Here is a tiny trained network, its code and every weight. The questions are about switching its units off for an input and a target symbol, where a switched-off unit gives its printed mean instead of its output.

import numpy as np


def w(rows, s, z=0):
    codes = np.array(rows[::2]) - 128.0
    scale = np.full(codes.shape[1], s)
    scale[-1] = z or s
    return codes * scale


def f(y):
    return np.maximum(y, 0)


def softmax(a):
    e = np.exp(a - a.max(-1, keepdims=True))
    return e / e.sum(-1, keepdims=True)


def log_softmax(a):
    a = a - a.max(-1, keepdims=True)
    return a - np.log(np.exp(a).sum(-1, keepdims=True))


def net(x, mask):
    ids = ['αδεημτ'.index(c) for c in x.split()]
    T = len(ids)
    res = E[ids] + P[:T]
    r = res
    for j in range(2):
        rows = slice(3 * j, 3 * j + 3)
        q, k, v = (r @ M[0][rows].T for M in (Q, K, V))
        z = softmax(np.where(np.tri(T) > 0, q @ k.T / 3**0.5, -1e9)) @ v
        o = O[0][rows]
        res = res + np.where(mask[j], z, o[:, -1]) @ o[:, :-1]
    y = f(res @ A[0][:, :-1].T + A[0][:, -1])
    res = res + np.where(mask[2:14], y, B[0][:, -1]) @ B[0][:, :-1]
    return log_softmax(res[-1] @ U[:, :-1].T + U[:, -1])


Q, K, V, O, A, B = {}, {}, {}, {}, {}, {}
E = w([
[165,196,79,27],'α',
[85,99,188,4],'δ',
[214,138,93,146],'ε',
[139,106,132,37],'η',
[163,97,80,98],'μ',
[98,107,169,126],'τ',
],0.02)
P = w([
[192,9,143,69],'0',
[233,222,245,209],'1',
[153,162,61,156],'2',
[151,49,196,65],'3',
[93,168,2,171],'4',
[111,216,124,167],'5',
[144,57,200,29],'6',
[72,180,13,144],'7',
[80,213,128,149],'8',
[133,103,222,12],'9',
[43,169,49,183],'10',
],0.0088)
Q[0] = w([
[147,197,169,170],'H0',
[160,56,179,113],'H0',
[141,189,164,254],'H0',
[136,206,84,59],'H1',
[110,69,48,136],'H1',
[79,150,78,197],'H1',
],0.0093)
K[0] = w([
[137,115,164,203],'H0',
[183,223,14,81],'H0',
[238,50,80,201],'H0',
[71,123,105,157],'H1',
[120,180,124,134],'H1',
[254,96,74,215],'H1',
],0.0094)
V[0] = w([
[119,178,148,37],'H0',
[175,254,80,65],'H0',
[70,248,102,5],'H0',
[82,190,121,35],'H1',
[251,126,78,148],'H1',
[207,130,209,133],'H1',
],0.0066)
O[0] = w([
[178,140,110,160,240],'H0',
[153,153,109,96,230],'H0',
[170,123,72,131,255],'H0',
[187,81,131,185,195],'H1',
[97,247,138,131,179],'H1',
[113,165,150,132,148],'H1',
],0.014,0.0073)
A[0] = w([
[173,10,189,102,73],'N0',
[200,164,92,135,138],'N1',
[16,31,55,92,183],'N2',
[83,98,33,101,92],'N3',
[225,181,115,34,139],'N4',
[38,127,12,182,143],'N5',
[164,212,94,187,126],'N6',
[128,192,84,119,105],'N7',
[62,147,136,77,75],'N8',
[85,100,70,136,254],'N9',
[84,140,149,254,231],'N10',
[131,117,93,165,188],'N11',
],0.0096,0.0048)
B[0] = w([
[131,79,111,178,159],'N0',
[189,138,170,133,217],'N1',
[208,165,218,101,132],'N2',
[113,97,219,147,150],'N3',
[97,148,125,175,251],'N4',
[197,106,182,39,148],'N5',
[114,2,143,168,192],'N6',
[159,80,207,187,175],'N7',
[39,92,82,133,132],'N8',
[113,115,151,58,147],'N9',
[130,189,69,14,136],'N10',
[124,127,229,65,153],'N11',
],0.0077,0.025)
U = w([
[44,117,83,219,141],'α',
[15,28,50,234,90],'δ',
[1,107,173,240,92],'ε',
[189,234,85,107,67],'η',
[63,125,241,130,124],'μ',
[92,184,138,10,254],'τ',
],0.0089,0.0071)

Each question gives the input, a string of symbols that net reads in full, and the target symbol t.
The units are the heads (3 rows each of Q, K, V and O) and the neurons (one row each of A and B). Each row of codes is followed by its name. A weight is (code - 128) times the scale printed after its matrix; where a second scale follows, it is the last column's (O, A, B and U).
mask holds one flag per unit, heads first, then neurons. A switched-off unit (its flag False) gives its mean, the last column of its rows in O or B, instead of its output. The means were averaged over made-up inputs and are rounded, as every weight is.
A unit's drop is (log p(t) with every unit on - log p(t) with that unit switched off) / (log p(t) with every unit on - log p(t) with every unit switched off).
The circuit of an input: a set's keep is (log p(t) with only the set's units on - log p(t) with every unit switched off) / (log p(t) with every unit on - log p(t) with every unit switched off). Starting from the 12 units with the biggest drops (on a tie, the unit counted first), units are removed one at a time, each time the one whose removal leaves the highest keep (on an exact tie, the one counted first), for as long as the keep stays at least 0.8.
circuit, biggest first: the units of the circuit, biggest drop first
unit that matters most: the unit with the biggest drop
k most important neurons: the k neurons with the biggest drops, biggest first
which heads matter: for each layer, one digit per head in row order, 1 if its drop is at least 0.15 and else 0, layers parted by /
drop of u: that unit's drop, to one decimal
input τ η η μ δ δ η α μ τ ε, target τ: which heads matter -> 10
input η μ μ μ η η η μ τ η η, target τ: which heads matter -> 01
input μ μ τ μ α ε η τ μ α τ, target τ: unit that matters most -> N10
input μ τ μ η μ α τ μ τ μ, target η: which heads matter -> 10
input μ μ τ μ η, target τ: which heads matter -> 11
input η α ε, target ε: 3 most important neurons -> (N6 N7 N5)
input α μ η α ε ε τ, target η: circuit, biggest first -> (H0 N6)
input τ τ δ η, target δ: circuit, biggest first -> (H1 N0)
input μ μ ε α α μ μ δ η, target η: 3 most important neurons -> (N6 N7 N1)
input μ μ δ ε, target δ: 2 most important neurons -> (N0 N5)
input μ ε δ τ, target δ: 2 most important neurons -> (N0 N1)
input η η μ μ μ μ μ, target τ: 2 most important neurons -> (N6 N7)
input μ α μ δ μ α μ μ μ μ, target η: drop of N11 -> 0.1
input μ η α α α μ μ α, target μ: drop of N11 -> 0.0
input μ μ η δ μ μ μ μ, target μ: drop of N6 -> 0.1
input μ ε μ, target ε: circuit, biggest first -> (H0)
input μ η α μ ε, target μ: drop of H0 -> 0.0
